Here is a tiny trained network, its code and every weight. The questions are about switching its units off for an input and a class, where a switched-off unit gives its printed mean instead of its output.

import numpy as np


def w(rows, s, z=0):
    codes = np.array(rows[::2]) - 128.0
    scale = np.full(codes.shape[1], s)
    scale[-1] = z or s
    return codes * scale


def norm(h):
    return h / np.sqrt((h * h).mean(-1, keepdims=True) + 1e-5)


def f(y):
    return np.maximum(y, 0)


def log_softmax(a):
    a = a - a.max(-1, keepdims=True)
    return a - np.log(np.exp(a).sum(-1, keepdims=True))


def net(x, mask):
    res = np.array(x, float).reshape(1, 8) / 4 @ E
    u = 0
    for l in range(3):
        y = f(norm(res) @ A[l][:, :-1].T + A[l][:, -1])
        res = res + np.where(mask[u : u + 5], y, B[l][:, -1]) @ B[l][:, :-1]
        u += 5
    return log_softmax(norm(res)[-1] @ U[:, :-1].T + U[:, -1])


A, B = {}, {}
E = w([
[130,96,100,118,133,150,139],'x0',
[177,255,55,199,232,156,137],'x1',
[85,175,53,62,72,231,41],'x2',
[59,146,49,177,51,24,173],'x3',
[127,182,179,163,113,142,115],'x4',
[118,114,119,146,118,154,132],'x5',
[136,175,173,146,120,109,102],'x6',
[122,80,79,112,132,162,182],'x7',
],0.0045)
A[0] = w([
[113,195,171,171,111,86,82,250],'L0N1',
[72,179,141,35,130,146,123,2],'L0N2',
[60,92,206,97,62,133,127,55],'L0N3',
[151,122,50,186,2,80,166,84],'L0N4',
[208,89,153,105,142,195,132,110],'L0N5',
],0.0086,0.0031)
B[0] = w([
[159,86,106,40,149,178,155,254],'L0N1',
[1,84,121,169,32,161,94,164],'L0N2',
[151,33,53,141,215,57,78,217],'L0N3',
[197,181,195,96,66,113,86,234],'L0N4',
[200,175,180,46,65,63,91,222],'L0N5',
],0.0084,0.0052)
A[1] = w([
[62,71,93,193,77,227,81,86],'L1N1',
[144,10,205,180,139,200,53,94],'L1N2',
[128,186,44,3,86,161,56,54],'L1N3',
[155,219,84,180,251,228,130,253],'L1N4',
[52,120,79,148,102,170,68,97],'L1N5',
],0.0052,0.0017)
B[1] = w([
[37,111,79,255,237,143,250,154],'L1N1',
[183,116,86,95,114,44,159,171],'L1N2',
[82,99,174,146,138,146,151,253],'L1N3',
[160,66,98,114,111,59,105,204],'L1N4',
[103,179,186,88,159,169,51,159],'L1N5',
],0.0078,0.0059)
A[2] = w([
[138,67,249,139,242,25,254,1],'L2N1',
[167,83,146,69,101,106,92,132],'L2N2',
[111,32,60,122,179,123,173,160],'L2N3',
[224,225,57,131,192,203,96,120],'L2N4',
[244,123,173,89,41,59,111,96],'L2N5',
],0.0052,0.00079)
B[2] = w([
[17,108,151,190,80,186,80,206],'L2N1',
[33,253,64,151,134,133,224,212],'L2N2',
[107,221,91,149,211,167,135,176],'L2N3',
[98,38,88,220,105,27,128,167],'L2N4',
[124,172,98,87,145,200,138,254],'L2N5',
],0.0081,0.0076)
U = w([
[109,182,102,113,165,157,153,243],'0',
[181,48,48,120,156,3,112,181],'1',
[242,202,169,65,49,121,119,201],'2',
[96,164,110,123,159,183,186,93],'3',
[46,83,203,220,126,228,103,5],'4',
[121,155,108,114,155,190,168,87],'5',
[125,152,109,126,139,181,161,30],'6',
],0.0077,0.0021)

Each question gives the input, the list of numbers given to net, and the class t.
The units are the neurons (one row each of A and B). Each row of codes is followed by its name. A weight is (code - 128) times the scale printed after its matrix; where a second scale follows, it is the last column's (A, B and U).
mask holds one flag per neuron, layer by layer. A switched-off neuron (its flag False) gives its mean, the last column of its row in B, instead of its output. The means were averaged over made-up inputs and are rounded, as every weight is.
A unit's drop is (log p(t) with every unit on - log p(t) with that unit switched off) / (log p(t) with every unit on - log p(t) with every unit switched off).
The circuit of an input: a set's keep is (log p(t) with only the set's units on - log p(t) with every unit switched off) / (log p(t) with every unit on - log p(t) with every unit switched off). Starting from the 12 units with the biggest drops (on a tie, the unit counted first), units are removed one at a time, each time the one whose removal leaves the highest keep (on an exact tie, the one counted first), for as long as the keep stays at least 0.8.
units of the circuit, in order: the units of the circuit, biggest drop first
most important unit: the unit with the biggest drop
k most important neurons: the k neurons with the biggest drops, biggest first
k most important neurons of layer l: the k neurons of layer l with the biggest drops, biggest first
input [-3,-2,-8,5,6,-3,7,-3], class 4: 2 most important neurons of layer 2 -> [L2N1; L2N3]
input [5,-5,2,6,-4,2,0,4], class 2: 3 most important neurons -> [L0N4; L2N1; L1N1]
input [7,8,-5,-7,3,5,5,0], class 1: units of the circuit, in order -> [L2N4; L1N4]
input [-3,2,8,7,-2,-3,5,-2], class 4: units of the circuit, in order -> [L0N5; L1N3]
input [-6,-8,-4,-2,3,6,0,-3], class 1: 2 most important neurons -> [L0N3; L1N2]
input [6,-3,-7,5,-7,-1,-4,0], class 4: units of the circuit, in order -> [L2N1]
input [-5,0,8,5,5,7,-1,-1], class 4: 2 most important neurons of layer 1 -> [L1N1; L1N3]
input [1,3,3,8,4,1,6,-4], class 2: 2 most important neurons -> [L0N4; L0N3]
input [-4,5,-2,0,5,-5,0,3], class 1: 2 most important neurons -> [L1N3; L0N5]
input [-3,1,3,-8,7,2,-7,4], class 2: 2 most important neurons -> [L0N5; L2N1]
input [4,0,8,-1,-8,7,4,1], class 4: 2 most important neurons of layer 0 -> [L0N1; L0N3]
input [4,-7,-3,-3,6,7,5,-2], class 1: 2 most important neurons of layer 1 -> [L1N2; L1N3]
input [-4,-3,8,-6,-1,2,-4,-1], class 4: 2 most important neurons -> [L0N2; L1N1]
input [3,-3,3,-8,-2,4,3,0], class 2: most important unit -> L0N5
input [-4,8,-6,-4,0,6,-7,-4], class 1: units of the circuit, in order -> [L2N4; L2N2]
input [5,7,-7,-6,4,1,-1,1], class 1: 2 most important neurons of layer 0 -> [L0N4; L0N2]
input [2,-8,0,1,6,-5,-3,7], class 1: 2 most important neurons of layer 0 -> [L0N3; L0N1]
input [-1,3,8,4,7,-7,5,-6], class 4: 3 most important neurons of layer 0 -> [L0N2; L0N5; L0N4]
input [-1,-6,-2,-6,5,1,-2,-2], class 1: 3 most important neurons of layer 0 -> [L0N3; L0N4; L0N1]
input [-5,2,7,4,-4,-1,-2,-5], class 4: 2 most important neurons of layer 1 -> [L1N3; L1N1]
input [-4,6,-7,1,3,-5,-3,0], class 4: most important neuron of layer 1 -> [L1N2]
input [0,-7,-5,-8,1,1,-4,8], class 2: 2 most important neurons of layer 0 -> [L0N5; L0N2]
input [5,-1,5,8,-1,5,6,-6], class 2: 4 most important neurons -> [L0N4; L2N1; L2N3; L1N1]
input [4,-1,5,-6,0,-4,2,5], class 2: 2 most important neurons -> [L0N5; L2N1]
input [3,7,-4,-6,3,2,0,0], class 1: 2 most important neurons of layer 0 -> [L0N4; L0N2]
input [2,-1,7,0,-1,-2,6,-5], class 4: 2 most important neurons of layer 2 -> [L2N2; L2N5]
input [-3,7,-1,-1,-8,0,-4,-3], class 1: most important neuron -> [L1N3]
input [-7,-2,8,3,-2,3,5,2], class 4: 2 most important neurons of layer 2 -> [L2N2; L2N5]
input [0,0,-5,6,7,-1,-3,6], class 2: 2 most important neurons of layer 0 -> [L0N4; L0N3]
